Below are the code and all the weights of a small trained network. Each question names an input and a class and asks about switching units off, where a switched-off unit gives its printed mean instead of its output.

import numpy as np


def w(rows, s, z=0):
    codes = np.array(rows[::2]) - 128.0
    scale = np.full(codes.shape[1], s)
    scale[-1] = z or s
    return codes * scale


def f(y):
    return np.maximum(y, 0)


def log_softmax(a):
    a = a - a.max(-1, keepdims=True)
    return a - np.log(np.exp(a).sum(-1, keepdims=True))


def net(x, mask):
    res = np.array(x, float).reshape(1, 4) / 4 @ E
    y = f(res @ A[0][:, :-1].T + A[0][:, -1])
    res = res + np.where(mask, y, B[0][:, -1]) @ B[0][:, :-1]
    return log_softmax(res[-1] @ U[:, :-1].T + U[:, -1])


A, B = {}, {}
E = w([
[54,226,129,89,134,59,129],'x0',
[122,135,118,142,143,143,128],'x1',
[104,130,33,64,30,175,133],'x2',
[90,111,122,127,135,121,1],'x3',
],0.0099)
A[0] = w([
[93,111,77,107,91,144,26,120],'n1',
[87,163,177,126,173,67,61,190],'n2',
[119,117,185,160,175,91,52,156],'n3',
[153,106,75,117,71,169,210,181],'n4',
[188,41,121,150,126,175,125,228],'n5',
[98,151,98,84,103,123,122,171],'n6',
[186,1,114,175,115,174,124,251],'n7',
[73,212,105,107,129,72,162,189],'n8',
[115,152,66,103,66,179,177,201],'n9',
[159,139,193,157,170,97,216,182],'n10',
[169,136,189,154,179,93,171,179],'n11',
[127,141,84,99,100,151,208,134],'n12',
[168,146,175,145,182,101,211,180],'n13',
[205,28,124,163,109,163,107,255],'n14',
[36,224,139,115,128,74,144,206],'n15',
[97,121,41,103,72,170,41,114],'n16',
[140,87,166,146,179,94,52,170],'n17',
[151,126,74,107,97,189,207,193],'n18',
],0.0076,0.0043)
B[0] = w([
[177,128,65,68,210,138,80,191],'n1',
[91,203,122,159,107,127,38,221],'n2',
[60,155,167,174,97,166,32,208],'n3',
[158,135,176,127,94,156,201,228],'n4',
[141,63,153,114,115,248,134,228],'n5',
[132,144,86,110,138,75,155,182],'n6',
[153,31,181,107,136,252,138,254],'n7',
[96,177,94,136,98,25,154,222],'n8',
[121,115,128,105,79,113,205,229],'n9',
[207,135,61,49,204,105,116,227],'n10',
[166,102,84,100,207,133,84,215],'n11',
[82,147,181,205,50,87,206,200],'n12',
[202,160,59,58,197,81,116,221],'n13',
[137,23,160,131,161,255,124,244],'n14',
[118,233,93,127,119,28,132,240],'n15',
[202,105,68,51,185,131,133,203],'n16',
[64,108,190,166,154,181,57,205],'n17',
[156,128,163,120,94,134,201,227],'n18',
],0.0066,0.0086)
U = w([
[204,66,101,48,212,180,126,246],'0',
[161,184,23,78,173,58,103,255],'1',
[46,52,220,253,151,193,61,67],'2',
[8,211,192,219,102,115,43,52],'3',
[148,99,228,156,7,185,200,22],'4',
[42,158,138,158,17,60,216,19],'5',
],0.0055,0.00093)

Each question gives the input, the list of numbers given to net, and the class t.
The units are the neurons (one row each of A and B). Each row of codes is followed by its name. A weight is (code - 128) times the scale printed after its matrix; where a second scale follows, it is the last column's (A, B and U).
mask holds one flag per neuron, in row order. A switched-off neuron (its flag False) gives its mean, the last column of its row in B, instead of its output. The means were averaged over made-up inputs and are rounded, as every weight is.
A unit's drop is (log p(t) with every unit on - log p(t) with that unit switched off) / (log p(t) with every unit on - log p(t) with every unit switched off).
The circuit of an input: a set's keep is (log p(t) with only the set's units on - log p(t) with every unit switched off) / (log p(t) with every unit on - log p(t) with every unit switched off). Starting from the 12 units with the biggest drops (on a tie, the unit counted first), units are removed one at a time, each time the one whose removal leaves the highest keep (on an exact tie, the one counted first), for as long as the keep stays at least 0.8.
circuit, biggest first: the units of the circuit, biggest drop first
unit that matters most: the unit with the biggest drop
k most important neurons: the k neurons with the biggest drops, biggest first
drop of u: that unit's drop, to one decimal
input [-5,7,-1,8], class 2: circuit, biggest first	(n17, n3)
input [5,6,-8,2], class 3: unit that matters most	n3
input [-6,-4,0,3], class 2: circuit, biggest first	(n10, n13, n14)
input [1,7,-5,0], class 1: circuit, biggest first	(n7, n14)
input [8,-1,1,0], class 5: circuit, biggest first	(n10, n8)
input [1,6,0,5], class 3: 2 most important neurons	(n10, n13)
input [5,-7,-1,8], class 3: circuit, biggest first	(n3, n2)
input [-4,-4,1,-6], class 4: circuit, biggest first	(n12, n4)
input [-5,6,0,4], class 2: circuit, biggest first	(n10, n13)
input [-6,4,-4,1], class 2: 2 most important neurons	(n17, n16)
input [-2,8,5,0], class 4: 2 most important neurons	(n10, n13)
input [2,8,2,7], class 1: 2 most important neurons	(n16, n1)
input [5,3,0,1], class 3: 4 most important neurons	(n10, n13, n16, n2)
input [1,4,3,8], class 1: unit that matters most	n7
input [2,-5,4,0], class 5: 3 most important neurons	(n10, n13, n11)
input [3,8,-7,-1], class 1: 3 most important neurons	(n10, n13, n11)
input [1,-6,-7,-6], class 1: 2 most important neurons	(n7, n14)
input [6,4,-1,-7], class 1: drop of n10	0.2
input [0,-4,6,-1], class 4: drop of n4	0.2
input [5,2,7,-1], class 5: drop of n12	0.2
input [1,8,1,-2], class 5: drop of n1	0.1
input [-2,8,1,-6], class 4: unit that matters most	n12
input [7,-8,-6,2], class 3: 2 most important neurons	(n3, n2)
